Below is a small trained network, with its code and all its weights. Each question gives an input and a target symbol and asks what happens when units are switched off, that is, made to give their printed mean instead of their output.

import numpy as np


def w(rows, s, z=0):
    codes = np.array(rows[::2]) - 128.0
    scale = np.full(codes.shape[1], s)
    scale[-1] = z or s
    return codes * scale


def f(y):
    return np.maximum(y, 0)


def softmax(a):
    e = np.exp(a - a.max(-1, keepdims=True))
    return e / e.sum(-1, keepdims=True)


def log_softmax(a):
    a = a - a.max(-1, keepdims=True)
    return a - np.log(np.exp(a).sum(-1, keepdims=True))


def net(x, mask):
    ids = ['ΔΘΛΦβζηξπτψ'.index(c) for c in x.split()]
    T = len(ids)
    res = E[ids] + P[:T]
    u = 0
    for l in range(2):
        q, k, v = (res @ M[l].T for M in (Q, K, V))
        z = softmax(np.where(np.tri(T) > 0, q @ k.T / 3**0.5, -1e9)) @ v
        res = res + np.where(mask[u], z, O[l][:, -1]) @ O[l][:, :-1]
        u += 1
        y = f(res @ A[l][:, :-1].T + A[l][:, -1])
        res = res + np.where(mask[u : u + 4], y, B[l][:, -1]) @ B[l][:, :-1]
        u += 4
    return log_softmax(res[-1] @ U[:, :-1].T + U[:, -1])


Q, K, V, O, A, B = {}, {}, {}, {}, {}, {}
E = w([
[89,41,142,180,121,159,116,160],'Δ',
[143,92,87,123,154,104,136,127],'Θ',
[104,247,159,114,66,64,121,191],'Λ',
[221,132,118,93,136,137,71,163],'Φ',
[164,88,139,75,222,123,97,126],'β',
[178,199,198,178,158,179,90,151],'ζ',
[75,39,135,94,98,185,149,116],'η',
[150,91,138,165,75,207,132,61],'ξ',
[51,179,168,38,153,185,120,145],'π',
[93,201,67,162,203,195,163,170],'τ',
[70,155,148,216,113,173,176,126],'ψ',
],0.016)
P = w([
[135,2,164,98,100,166,81,231],'0',
[136,99,149,120,120,192,77,192],'1',
[115,140,133,123,131,192,83,166],'2',
[112,164,133,114,142,180,125,120],'3',
[116,171,127,112,154,181,158,97],'4',
[120,185,125,135,174,174,203,88],'5',
],0.0093)
Q[0] = w([
[80,86,121,120,96,222,129,136],'L0H1',
[45,229,65,186,215,231,97,201],'L0H1',
[94,23,2,177,79,57,106,77],'L0H1',
],0.0083)
K[0] = w([
[106,60,120,204,118,131,197,119],'L0H1',
[66,148,216,177,132,147,254,107],'L0H1',
[183,78,167,185,114,12,26,182],'L0H1',
],0.0074)
V[0] = w([
[161,34,65,167,55,185,181,120],'L0H1',
[110,162,255,134,170,114,136,214],'L0H1',
[200,220,190,214,17,59,148,194],'L0H1',
],0.0061)
O[0] = w([
[156,165,111,146,157,145,84,161,252],'L0H1',
[161,65,147,2,179,173,211,93,251],'L0H1',
[185,111,154,189,73,92,168,156,18],'L0H1',
],0.0092,0.003)
A[0] = w([
[48,49,177,220,85,209,125,124,254],'L0N1',
[2,40,141,126,15,169,132,149,187],'L0N2',
[155,189,133,192,88,108,82,109,96],'L0N3',
[31,193,153,131,118,30,70,133,136],'L0N4',
],0.0063,0.0027)
B[0] = w([
[156,87,94,127,119,190,163,54,254],'L0N1',
[172,98,188,213,90,166,148,75,214],'L0N2',
[67,201,57,107,107,178,105,168,141],'L0N3',
[170,155,66,53,200,254,79,118,135],'L0N4',
],0.0095,0.0074)
Q[1] = w([
[131,82,115,190,84,56,128,74],'L1H1',
[93,88,65,164,143,178,174,177],'L1H1',
[190,184,129,123,254,164,97,70],'L1H1',
],0.0087)
K[1] = w([
[194,91,222,81,56,121,1,255],'L1H1',
[158,58,146,169,136,113,156,82],'L1H1',
[32,192,93,129,115,92,155,38],'L1H1',
],0.0059)
V[1] = w([
[142,107,80,158,235,149,169,196],'L1H1',
[207,150,40,144,87,132,129,117],'L1H1',
[91,142,120,199,37,143,254,132],'L1H1',
],0.0084)
O[1] = w([
[117,101,101,124,61,136,44,43,167],'L1H1',
[150,140,166,254,149,91,121,182,142],'L1H1',
[86,137,220,56,89,140,67,132,253],'L1H1',
],0.011,0.0057)
A[1] = w([
[219,80,181,130,88,176,156,130,60],'L1N1',
[141,229,120,133,200,93,114,242,195],'L1N2',
[90,100,6,242,139,78,184,255,191],'L1N3',
[134,122,77,137,62,154,56,18,250],'L1N4',
],0.006,0.0025)
B[1] = w([
[210,70,78,160,200,76,148,148,222],'L1N1',
[194,186,105,166,236,2,136,95,152],'L1N2',
[72,118,77,183,9,137,57,194,146],'L1N3',
[79,84,155,139,92,96,141,70,249],'L1N4',
],0.0091,0.011)
U = w([
[242,108,149,186,151,190,222,42,110],'Δ',
[22,162,138,189,60,239,88,78,171],'Θ',
[94,162,188,142,72,128,205,139,252],'Λ',
[84,147,139,143,127,145,138,122,66],'Φ',
[176,192,86,107,188,204,89,89,74],'β',
[144,162,84,50,172,241,179,143,76],'ζ',
[69,132,115,134,155,129,131,143,131],'η',
[167,153,88,129,99,154,113,161,208],'ξ',
[129,122,66,109,149,97,170,90,101],'π',
[116,152,148,167,225,60,142,79,132],'τ',
[62,161,189,82,145,206,2,180,92],'ψ',
],0.0062,0.0032)

Each question gives the input, a string of symbols that net reads in full, and the target symbol t.
The units are the heads (3 rows each of Q, K, V and O) and the neurons (one row each of A and B). Each row of codes is followed by its name. A weight is (code - 128) times the scale printed after its matrix; where a second scale follows, it is the last column's (O, A, B and U).
mask holds one flag per unit, layer by layer, with each layer's heads first. A switched-off unit (its flag False) gives its mean, the last column of its rows in O or B, instead of its output. The means were averaged over made-up inputs and are rounded, as every weight is.
A unit's drop is (log p(t) with every unit on - log p(t) with that unit switched off) / (log p(t) with every unit on - log p(t) with every unit switched off).
The circuit of an input: a set's keep is (log p(t) with only the set's units on - log p(t) with every unit switched off) / (log p(t) with every unit on - log p(t) with every unit switched off). Starting from all 10 units, units are removed one at a time, each time the one whose removal leaves the highest keep (on an exact tie, the one counted first), for as long as the keep stays at least 0.8.
units of the circuit, in order: the units of the circuit, biggest drop first
most important unit: the unit with the biggest drop
k most important neurons: the k neurons with the biggest drops, biggest first
top k neurons in layer l: the k neurons of layer l with the biggest drops, biggest first
input η Φ η ξ ξ, target Θ: 2 most important neurons -> (L1N1; L0N3)
input ξ ψ β τ, target ψ: 2 most important neurons -> (L0N1; L0N2)
input ψ Δ ξ Λ Λ, target τ: units of the circuit, in order -> (L1N2; L1H1)
input ξ ζ η η η β, target β: top 2 neurons in layer 1 -> (L1N4; L1N1)
input η ψ ψ ξ ζ, target ψ: units of the circuit, in order -> (L1H1; L0N1)
input ξ ψ Δ ξ Λ, target τ: units of the circuit, in order -> (L1N2; L1H1; L0N1)
input ζ Φ ψ, target Δ: units of the circuit, in order -> (L0H1; L1N1; L0N1)
input ξ Λ ψ Δ, target Δ: units of the circuit, in order -> (L0N2; L0N1)
input ψ τ Θ, target ψ: units of the circuit, in order -> (L0N1; L0N2; L1H1)
input ξ ζ ζ, target τ: 3 most important neurons -> (L1N2; L0N1; L0N2)
input Φ τ Φ, target Θ: units of the circuit, in order -> (L1H1; L1N4)
input ζ Δ π ζ, target ζ: units of the circuit, in order -> (L0H1; L1H1; L0N2)
input ψ ξ τ π τ β, target Θ: units of the circuit, in order -> (L1H1; L1N1; L1N4)
input β Λ ψ Λ, target ψ: 2 most important neurons -> (L0N4; L0N1)
input ζ Λ π η Λ, target ζ: units of the circuit, in order -> (L0H1; L1H1; L0N4)
input β π ξ Λ η ζ, target β: most important unit -> L1N4
input η ψ ξ τ, target ψ: 2 most important neurons -> (L0N1; L1N1)
input Φ ξ Λ β, target τ: 3 most important neurons -> (L0N1; L1N2; L0N3)
input ζ η Λ, target β: top 2 neurons in layer 1 -> (L1N2; L1N4)
input π η Θ ψ Λ β, target ψ: top neuron in layer 0 -> (L0N1)
